Below is a small trained network, with its code and all its weights. Each question gives an input and a target symbol and asks what happens when units are switched off, that is, made to give their printed mean instead of their output.

import numpy as np


def w(rows, s, z=0):
    codes = np.array(rows[::2]) - 128.0
    scale = np.full(codes.shape[1], s)
    scale[-1] = z or s
    return codes * scale


def f(y):
    return np.maximum(y, 0)


def softmax(a):
    e = np.exp(a - a.max(-1, keepdims=True))
    return e / e.sum(-1, keepdims=True)


def log_softmax(a):
    a = a - a.max(-1, keepdims=True)
    return a - np.log(np.exp(a).sum(-1, keepdims=True))


def net(x, mask):
    ids = ['βεζηφω'.index(c) for c in x.split()]
    T = len(ids)
    res = E[ids] + P[:T]
    u = 0
    for l in range(2):
        r = res
        for j in range(2):
            rows = slice(4 * j, 4 * j + 4)
            q, k, v = (r @ M[l][rows].T for M in (Q, K, V))
            z = softmax(np.where(np.tri(T) > 0, q @ k.T / 4**0.5, -1e9)) @ v
            o = O[l][rows]
            res = res + np.where(mask[u + j], z, o[:, -1]) @ o[:, :-1]
        u += 2
        y = f(res @ A[l][:, :-1].T + A[l][:, -1])
        res = res + np.where(mask[u : u + 4], y, B[l][:, -1]) @ B[l][:, :-1]
        u += 4
    return log_softmax(res[-1] @ U[:, :-1].T + U[:, -1])


Q, K, V, O, A, B = {}, {}, {}, {}, {}, {}
E = w([
[167,154,99,142,192,164,132,129,104,38,147,200],'β',
[136,150,123,208,174,94,43,158,114,82,116,100],'ε',
[110,184,183,125,186,103,116,44,187,179,129,177],'ζ',
[253,146,107,128,148,131,60,52,149,121,119,86],'η',
[106,167,83,110,88,121,160,118,69,140,199,138],'φ',
[146,100,131,220,130,144,151,75,63,130,206,183],'ω',
],0.023)
P = w([
[135,207,196,84,126,218,68,90,233,110,191,102],'0',
[118,193,220,80,156,160,73,85,150,116,173,131],'1',
[115,188,162,100,144,149,90,88,137,98,165,122],'2',
[108,159,178,88,157,101,98,92,103,95,136,143],'3',
[103,152,119,107,167,100,95,102,104,130,135,129],'4',
[100,148,90,121,154,91,119,100,106,140,115,120],'5',
[105,135,67,133,150,81,135,100,94,152,102,120],'6',
[100,128,72,145,133,63,172,87,83,144,73,116],'7',
[96,123,44,164,126,65,192,77,90,155,58,98],'8',
[87,111,38,166,116,70,207,82,69,170,21,99],'9',
[74,109,3,185,103,61,219,73,60,185,26,100],'10',
],0.011)
Q[0] = w([
[111,144,70,115,142,137,123,114,99,95,114,128],'L0H1',
[89,90,146,89,112,147,128,252,180,125,129,142],'L0H1',
[105,103,176,95,68,115,145,146,108,159,127,116],'L0H1',
[137,118,142,92,133,82,105,117,138,143,169,190],'L0H1',
[177,111,125,159,99,114,70,141,123,108,129,111],'L0H2',
[139,179,95,152,124,107,124,112,67,113,144,115],'L0H2',
[106,97,201,101,100,152,114,160,145,198,141,94],'L0H2',
[125,85,146,134,33,153,146,193,150,160,132,102],'L0H2',
],0.013)
K[0] = w([
[140,76,97,208,172,69,163,99,164,142,74,129],'L0H1',
[138,159,207,141,147,190,56,124,139,89,210,96],'L0H1',
[140,168,186,137,123,223,101,156,152,79,126,186],'L0H1',
[110,134,81,128,182,69,61,125,93,141,168,188],'L0H1',
[172,16,118,160,124,168,123,137,103,117,166,123],'L0H2',
[140,84,10,155,184,122,212,153,57,100,35,128],'L0H2',
[98,212,195,75,136,148,65,130,134,112,184,179],'L0H2',
[112,201,159,97,100,255,100,159,126,94,152,111],'L0H2',
],0.0082)
V[0] = w([
[151,87,119,202,120,113,120,135,130,116,59,177],'L0H1',
[67,78,99,215,49,44,126,202,164,163,11,93],'L0H1',
[3,190,37,86,108,57,150,197,56,88,178,138],'L0H1',
[177,126,75,94,114,142,179,100,127,62,82,138],'L0H1',
[189,131,167,103,186,165,46,156,188,20,140,122],'L0H2',
[36,163,49,90,171,148,204,110,165,137,32,169],'L0H2',
[35,138,170,219,162,167,207,124,158,172,176,132],'L0H2',
[117,128,40,230,165,64,99,140,63,96,100,191],'L0H2',
],0.0055)
O[0] = w([
[60,90,133,64,155,120,120,2,125,106,153,121,123],'L0H1',
[44,148,137,177,114,129,81,101,85,56,148,132,2],'L0H1',
[189,206,142,131,160,115,71,167,36,214,206,154,143],'L0H1',
[173,82,106,157,126,123,161,124,64,143,129,162,135],'L0H1',
[93,143,148,134,71,140,131,158,180,119,119,160,139],'L0H2',
[72,163,99,61,204,89,103,98,16,89,167,202,101],'L0H2',
[142,104,185,120,213,139,180,154,121,130,153,153,150],'L0H2',
[56,169,99,167,158,127,117,110,160,154,49,183,241],'L0H2',
],0.0082,0.011)
A[0] = w([
[28,225,179,204,147,120,110,148,180,162,98,80,112],'L0N1',
[115,165,84,3,133,123,181,129,129,191,158,128,110],'L0N2',
[130,114,67,196,169,104,130,186,162,35,92,138,109],'L0N3',
[119,147,169,180,191,234,124,169,46,140,178,174,250],'L0N4',
],0.0054,0.0013)
B[0] = w([
[172,115,182,85,135,119,246,109,138,75,81,198,171],'L0N1',
[144,103,207,11,1,41,234,145,136,99,138,22,189],'L0N2',
[149,148,164,54,186,151,69,160,143,181,57,71,212],'L0N3',
[170,89,150,198,181,39,121,118,155,43,94,209,254],'L0N4',
],0.0091,0.0094)
Q[1] = w([
[126,101,98,112,137,169,96,90,227,118,13,106],'L1H1',
[170,130,122,106,178,77,147,74,161,65,59,186],'L1H1',
[152,47,172,239,133,166,73,173,118,126,147,132],'L1H1',
[177,171,202,105,195,104,164,130,119,144,145,182],'L1H1',
[238,239,100,85,212,116,146,178,107,76,65,209],'L1H2',
[188,44,194,145,253,134,68,98,155,116,124,143],'L1H2',
[153,155,215,174,78,107,137,111,125,178,207,149],'L1H2',
[160,111,149,224,160,210,183,151,123,186,153,143],'L1H2',
],0.007)
K[1] = w([
[141,109,85,109,109,105,114,25,163,134,128,71],'L1H1',
[98,136,99,131,128,89,100,35,42,167,102,129],'L1H1',
[46,74,117,130,103,147,101,122,145,86,158,148],'L1H1',
[132,158,142,123,173,97,142,41,100,176,116,153],'L1H1',
[73,147,94,166,134,66,157,93,2,191,95,88],'L1H2',
[48,51,108,205,134,89,192,55,153,84,159,203],'L1H2',
[150,117,214,106,135,140,90,111,150,182,182,106],'L1H2',
[141,31,152,215,106,128,123,81,161,99,178,140],'L1H2',
],0.0087)
V[1] = w([
[179,114,86,103,90,77,87,156,116,201,164,120],'L1H1',
[164,108,187,185,116,97,191,61,133,178,141,116],'L1H1',
[137,211,150,9,176,152,154,175,127,102,209,169],'L1H1',
[156,106,41,140,195,109,71,202,63,34,195,139],'L1H1',
[114,102,46,104,189,106,108,88,120,44,45,205],'L1H2',
[157,90,154,215,49,154,167,84,130,253,128,160],'L1H2',
[141,154,156,122,115,106,105,186,171,131,95,95],'L1H2',
[142,90,79,85,63,41,197,170,155,53,106,126],'L1H2',
],0.0066)
O[1] = w([
[179,44,173,160,107,163,92,154,139,198,45,140,101],'L1H1',
[83,78,108,95,92,130,98,194,134,138,70,207,249],'L1H1',
[101,110,133,180,125,144,171,148,94,147,183,89,112],'L1H1',
[101,113,164,143,52,116,144,90,112,185,131,102,80],'L1H1',
[162,90,141,95,133,137,149,181,182,70,182,170,186],'L1H2',
[147,154,39,134,154,2,117,119,104,130,134,43,176],'L1H2',
[85,118,69,100,120,156,95,132,147,104,207,228,122],'L1H2',
[133,154,141,56,110,197,140,135,64,132,133,180,193],'L1H2',
],0.0087,0.014)
A[1] = w([
[11,159,139,161,128,138,190,210,133,134,162,150,4],'L1N1',
[84,182,213,171,147,142,75,64,194,104,173,113,73],'L1N2',
[2,116,172,152,55,152,152,74,60,185,117,63,13],'L1N3',
[142,89,159,171,93,179,108,95,71,132,61,59,39],'L1N4',
],0.0066,0.0025)
B[1] = w([
[132,117,175,177,157,150,98,178,85,46,124,98,253],'L1N1',
[79,212,176,154,175,52,42,140,155,160,150,209,157],'L1N2',
[95,102,123,180,68,114,136,102,221,3,112,125,254],'L1N3',
[215,120,169,250,174,127,182,118,120,154,133,92,163],'L1N4',
],0.011,0.0051)
U = w([
[237,155,181,64,69,118,253,192,134,172,151,116,122],'β',
[130,177,177,170,74,129,122,144,187,147,123,126,103],'ε',
[146,80,113,159,86,158,83,190,81,112,114,113,5],'ζ',
[112,113,118,104,52,158,134,121,178,192,81,191,85],'η',
[161,179,102,168,106,184,126,104,65,159,74,156,160],'φ',
[147,133,83,152,124,85,179,181,164,178,105,119,214],'ω',
],0.0058,0.0029)

Each question gives the input, a string of symbols that net reads in full, and the target symbol t.
The units are the heads (4 rows each of Q, K, V and O) and the neurons (one row each of A and B). Each row of codes is followed by its name. A weight is (code - 128) times the scale printed after its matrix; where a second scale follows, it is the last column's (O, A, B and U).
mask holds one flag per unit, layer by layer, with each layer's heads first. A switched-off unit (its flag False) gives its mean, the last column of its rows in O or B, instead of its output. The means were averaged over made-up inputs and are rounded, as every weight is.
A unit's drop is (log p(t) with every unit on - log p(t) with that unit switched off) / (log p(t) with every unit on - log p(t) with every unit switched off).
The circuit of an input: a set's keep is (log p(t) with only the set's units on - log p(t) with every unit switched off) / (log p(t) with every unit on - log p(t) with every unit switched off). Starting from all 12 units, units are removed one at a time, each time the one whose removal leaves the highest keep (on an exact tie, the one counted first), for as long as the keep stays at least 0.8.
circuit, biggest first: the units of the circuit, biggest drop first
most important unit: the unit with the biggest drop
k most important neurons: the k neurons with the biggest drops, biggest first
k most important neurons of layer l: the k neurons of layer l with the biggest drops, biggest first
heads that matter: for each layer, one digit per head in row order, 1 if its drop is at least 0.15 and else 0, layers parted by /
input ε ε ζ φ β, target φ: heads that matter -> 00 / 01
input φ β β, target φ: heads that matter -> 10 / 01
input β β β ω φ ε β ω β β φ, target φ: circuit, biggest first -> (L0H1 L1H2 L0N2)
input η β ε, target η: heads that matter -> 01 / 01
input β η β φ ζ β β β φ, target ζ: heads that matter -> 11 / 11
input ζ ω φ η, target ω: circuit, biggest first -> (L1H2 L0N2)
input β ω β β ω β ω β ω ω φ, target β: most important unit -> L0H2
input β φ β ζ ω ε β β, target ε: heads that matter -> 11 / 11
input β β φ ε η β, target η: circuit, biggest first -> (L0H1 L1H2 L0H2)
input φ φ ε ζ ε β ζ β β β, target β: circuit, biggest first -> (L1H2 L0H2 L1H1)
input φ φ φ ε β ζ φ, target φ: 4 most important neurons -> (L0N1 L0N2 L0N3 L0N4)
input β ω η, target ω: circuit, biggest first -> (L1H2 L0H2)
input β β ζ ε, target ζ: heads that matter -> 10 / 11
input η β ε φ β ε β, target ε: most important unit -> L0H1
input β ω β, target ω: heads that matter -> 00 / 01
input β ζ ω ω β β ω φ ζ β ε, target ζ: heads that matter -> 11 / 11
input η φ β φ ζ β η φ, target ζ: heads that matter -> 11 / 11
input η η φ β β ζ ω ω β β φ, target ε: heads that matter -> 10 / 11
input φ η ω β, target ω: circuit, biggest first -> (L1H2 L0H2)
input φ β ω β φ, target ε: heads that matter -> 00 / 11
input β ω φ ω η ε η β β, target η: circuit, biggest first -> (L0H2 L1H2 L1H1 L0N3)
input ω β ω β φ β ζ, target β: circuit, biggest first -> (L0H2 L0N2)
input η β ω ω ζ η β φ φ η, target φ: heads that matter -> 00 / 00
input η ζ ω φ ω β ε φ, target η: heads that matter -> 10 / 11
input β ω ε ζ β β, target ζ: circuit, biggest first -> (L0H2 L1H1 L1N1 L1H2)
input β β β, target β: heads that matter -> 10 / 10
input φ β η, target φ: 2 most important neurons -> (L0N2 L1N4)
input φ η φ, target ω: most important neuron -> (L0N4)
input ζ β β φ β ε, target φ: 2 most important neurons of layer 0 -> (L0N1 L0N3)
